Below is a small trained network, with its code and all its weights. Each question gives an input and a class and asks what happens when units are switched off, that is, made to give their printed mean instead of their output.

import numpy as np


def w(rows, s, z=0):
    codes = np.array(rows[::2]) - 128.0
    scale = np.full(codes.shape[1], s)
    scale[-1] = z or s
    return codes * scale


def f(y):
    return np.maximum(y, 0)


def log_softmax(a):
    a = a - a.max(-1, keepdims=True)
    return a - np.log(np.exp(a).sum(-1, keepdims=True))


def net(x, mask):
    res = np.array(x, float).reshape(1, 7) / 4 @ E
    y = f(res @ A[0][:, :-1].T + A[0][:, -1])
    res = res + np.where(mask, y, B[0][:, -1]) @ B[0][:, :-1]
    return log_softmax(res[-1] @ U[:, :-1].T + U[:, -1])


A, B = {}, {}
E = w([
[151,83,151,228],'x0',
[125,210,49,187],'x1',
[131,126,126,127],'x2',
[128,127,126,124],'x3',
[2,147,162,150],'x4',
[128,128,128,125],'x5',
[76,51,33,123],'x6',
],0.0082)
A[0] = w([
[129,170,189,135,64],'N1',
[2,153,165,151,64],'N2',
[124,197,81,169,100],'N3',
[238,94,91,87,100],'N4',
[157,199,198,151,30],'N5',
[18,147,176,145,71],'N6',
[107,187,88,168,78],'N7',
[120,185,86,168,53],'N8',
[129,81,155,244,186],'N9',
[101,79,183,100,71],'N10',
[117,180,84,176,66],'N11',
[149,178,190,129,15],'N12',
[131,184,77,161,46],'N13',
[146,200,210,146,68],'N14',
[165,97,151,195,134],'N15',
[134,158,111,23,235],'N16',
[115,76,181,98,4],'N17',
[125,86,185,91,30],'N18',
[182,188,208,125,109],'N19',
[165,73,154,206,102],'N20',
[106,56,60,140,43],'N21',
],0.0087,0.0034)
B[0] = w([
[109,104,69,137,172],'N1',
[199,149,106,234,246],'N2',
[177,74,181,63,199],'N3',
[137,172,104,255,224],'N4',
[68,63,44,89,192],'N5',
[177,143,103,220,232],'N6',
[188,85,196,81,187],'N7',
[191,64,187,57,177],'N8',
[69,188,167,59,244],'N9',
[197,95,162,99,187],'N10',
[184,67,183,57,183],'N11',
[99,80,59,120,171],'N12',
[171,82,160,95,177],'N13',
[88,75,64,109,206],'N14',
[92,195,148,102,192],'N15',
[93,217,171,139,255],'N16',
[190,75,175,87,165],'N17',
[215,86,178,114,169],'N18',
[70,69,39,142,224],'N19',
[84,211,168,97,200],'N20',
[48,99,65,87,212],'N21',
],0.0075,0.0052)
U = w([
[232,46,199,75,67],'0',
[55,44,22,115,62],'1',
[127,148,141,142,253],'2',
[195,161,106,250,106],'3',
[126,145,140,119,195],'4',
[62,228,179,85,79],'5',
],0.011,0.007)

Each question gives the input, the list of numbers given to net, and the class t.
The units are the neurons (one row each of A and B). Each row of codes is followed by its name. A weight is (code - 128) times the scale printed after its matrix; where a second scale follows, it is the last column's (A, B and U).
mask holds one flag per neuron, in row order. A switched-off neuron (its flag False) gives its mean, the last column of its row in B, instead of its output. The means were averaged over made-up inputs and are rounded, as every weight is.
A unit's drop is (log p(t) with every unit on - log p(t) with that unit switched off) / (log p(t) with every unit on - log p(t) with every unit switched off).
The circuit of an input: a set's keep is (log p(t) with only the set's units on - log p(t) with every unit switched off) / (log p(t) with every unit on - log p(t) with every unit switched off). Starting from the 12 units with the biggest drops (on a tie, the unit counted first), units are removed one at a time, each time the one whose removal leaves the highest keep (on an exact tie, the one counted first), for as long as the keep stays at least 0.8.
circuit, biggest first: the units of the circuit, biggest drop first
most important unit: the unit with the biggest drop
top k neurons: the k neurons with the biggest drops, biggest first
drop when u is switched off: that unit's drop, to one decimal
input [7,-6,2,-6,0,6,-5], class 5: circuit, biggest first => N20, N9
input [2,0,7,-4,8,-2,-1], class 3: most important unit => N2
input [2,6,-2,7,5,5,-7], class 1: top 3 neurons => N5, N14, N19
input [-2,-4,4,-1,7,-7,1], class 3: circuit, biggest first => N2, N6
input [-8,-8,-2,-4,4,-5,0], class 0: circuit, biggest first => N18, N10
input [-5,-4,7,4,8,0,3], class 3: circuit, biggest first => N2, N6
input [-3,8,2,5,-7,-4,-2], class 0: circuit, biggest first => N3, N8
input [8,-1,-7,7,4,-7,1], class 5: circuit, biggest first => N9, N20
input [-4,7,0,2,8,7,-1], class 3: top 2 neurons => N2, N6
input [7,3,-7,6,7,-1,6], class 2: top 2 neurons => N9, N2
input [7,0,-5,2,0,5,-5], class 5: top 3 neurons => N9, N20, N15
input [8,1,-6,0,-2,-8,5], class 5: circuit, biggest first => N9, N20, N15
input [7,6,0,0,-2,8,-1], class 5: circuit, biggest first => N9, N20
input [-7,-3,5,4,0,6,3], class 5: most important unit => N16
input [7,-1,2,-3,-3,8,4], class 5: top 2 neurons => N9, N20
input [-7,-8,-5,-3,5,4,-4], class 0: top 3 neurons => N18, N10, N17
input [8,-7,-1,4,6,-3,5], class 5: top 3 neurons => N9, N20, N15
input [4,0,1,-3,7,8,6], class 3: drop when N5 is switched off => 0.1
input [0,-7,1,1,7,2,-8], class 1: drop when N1 is switched off => 0.1
input [1,-5,-2,-1,8,5,2], class 3: most important unit => N2
input [-6,1,0,6,-2,-7,-6], class 1: drop when N19 is switched off => 0.3
input [-2,4,-3,2,4,8,-6], class 1: drop when N5 is switched off => 0.2
